Here is a tiny trained network, its code and every weight. The questions are about switching its units off for an input and a class, where a switched-off unit gives its printed mean instead of its output.

import numpy as np


def w(rows, s, z=0):
    codes = np.array(rows[::2]) - 128.0
    scale = np.full(codes.shape[1], s)
    scale[-1] = z or s
    return codes * scale


def norm(h):
    return h / np.sqrt((h * h).mean(-1, keepdims=True) + 1e-5)


def f(y):
    return np.maximum(y, 0)


def log_softmax(a):
    a = a - a.max(-1, keepdims=True)
    return a - np.log(np.exp(a).sum(-1, keepdims=True))


def net(x, mask):
    res = np.array(x, float).reshape(1, 5) / 4 @ E
    u = 0
    for l in range(2):
        y = f(norm(res) @ A[l][:, :-1].T + A[l][:, -1])
        res = res + np.where(mask[u : u + 8], y, B[l][:, -1]) @ B[l][:, :-1]
        u += 8
    return log_softmax(norm(res)[-1] @ U[:, :-1].T + U[:, -1])


A, B = {}, {}
E = w([
[147,130,155],'x0',
[135,148,92],'x1',
[147,217,177],'x2',
[124,49,199],'x3',
[2,142,155],'x4',
],0.0073)
A[0] = w([
[73,184,102,45],'L0N1',
[145,246,126,157],'L0N2',
[11,147,111,142],'L0N3',
[82,153,179,248],'L0N4',
[201,94,125,190],'L0N5',
[86,71,145,114],'L0N6',
[104,71,118,240],'L0N7',
[240,140,155,4],'L0N8',
],0.012,0.0018)
B[0] = w([
[114,57,100,189],'L0N1',
[168,253,184,240],'L0N2',
[87,150,73,254],'L0N3',
[195,62,59,219],'L0N4',
[160,128,92,219],'L0N5',
[170,136,167,202],'L0N6',
[151,153,133,209],'L0N7',
[56,132,123,225],'L0N8',
],0.006,0.0056)
A[1] = w([
[109,165,144,156],'L1N1',
[120,191,65,181],'L1N2',
[59,122,96,1],'L1N3',
[146,230,166,88],'L1N4',
[70,123,102,124],'L1N5',
[126,74,219,46],'L1N6',
[164,126,73,169],'L1N7',
[130,47,248,6],'L1N8',
],0.011,0.0018)
B[1] = w([
[204,97,111,173],'L1N1',
[150,131,210,253],'L1N2',
[1,159,131,189],'L1N3',
[163,197,27,249],'L1N4',
[55,107,203,194],'L1N5',
[186,130,216,193],'L1N6',
[68,70,98,209],'L1N7',
[167,114,252,221],'L1N8',
],0.0082,0.0047)
U = w([
[156,72,43,2],'0',
[11,148,121,126],'1',
[166,253,95,179],'2',
[153,110,205,213],'3',
],0.021,0.003)

Each question gives the input, the list of numbers given to net, and the class t.
The units are the neurons (one row each of A and B). Each row of codes is followed by its name. A weight is (code - 128) times the scale printed after its matrix; where a second scale follows, it is the last column's (A, B and U).
mask holds one flag per neuron, layer by layer. A switched-off neuron (its flag False) gives its mean, the last column of its row in B, instead of its output. The means were averaged over made-up inputs and are rounded, as every weight is.
A unit's drop is (log p(t) with every unit on - log p(t) with that unit switched off) / (log p(t) with every unit on - log p(t) with every unit switched off).
The circuit of an input: a set's keep is (log p(t) with only the set's units on - log p(t) with every unit switched off) / (log p(t) with every unit on - log p(t) with every unit switched off). Starting from the 12 units with the biggest drops (on a tie, the unit counted first), units are removed one at a time, each time the one whose removal leaves the highest keep (on an exact tie, the one counted first), for as long as the keep stays at least 0.8.
circuit, biggest first: the units of the circuit, biggest drop first
top k neurons: the k neurons with the biggest drops, biggest first
k most important neurons of layer l: the k neurons of layer l with the biggest drops, biggest first
drop when u is switched off: that unit's drop, to one decimal
input [0,-8,7,2,-1], class 2: circuit, biggest first : (L1N4)
input [1,7,-2,-6,3], class 1: 3 most important neurons of layer 0 : (L0N1, L0N3, L0N6)
input [0,5,3,4,3], class 1: top 4 neurons : (L0N3, L0N2, L0N5, L1N8)
input [3,-6,1,-1,3], class 1: top 2 neurons : (L0N3, L0N2)
input [0,-2,-5,4,5], class 3: 2 most important neurons of layer 1 : (L1N8, L1N6)
input [-1,-2,2,2,-5], class 0: top 2 neurons : (L0N5, L0N2)
input [8,-5,2,0,-2], class 2: top 2 neurons : (L1N4, L0N1)
input [-5,5,-4,-6,-1], class 1: drop when L0N4 is switched off : 0.3
input [-8,1,0,1,-6], class 0: drop when L0N5 is switched off : 0.0
input [-5,8,0,-3,4], class 1: drop when L0N1 is switched off : 0.4
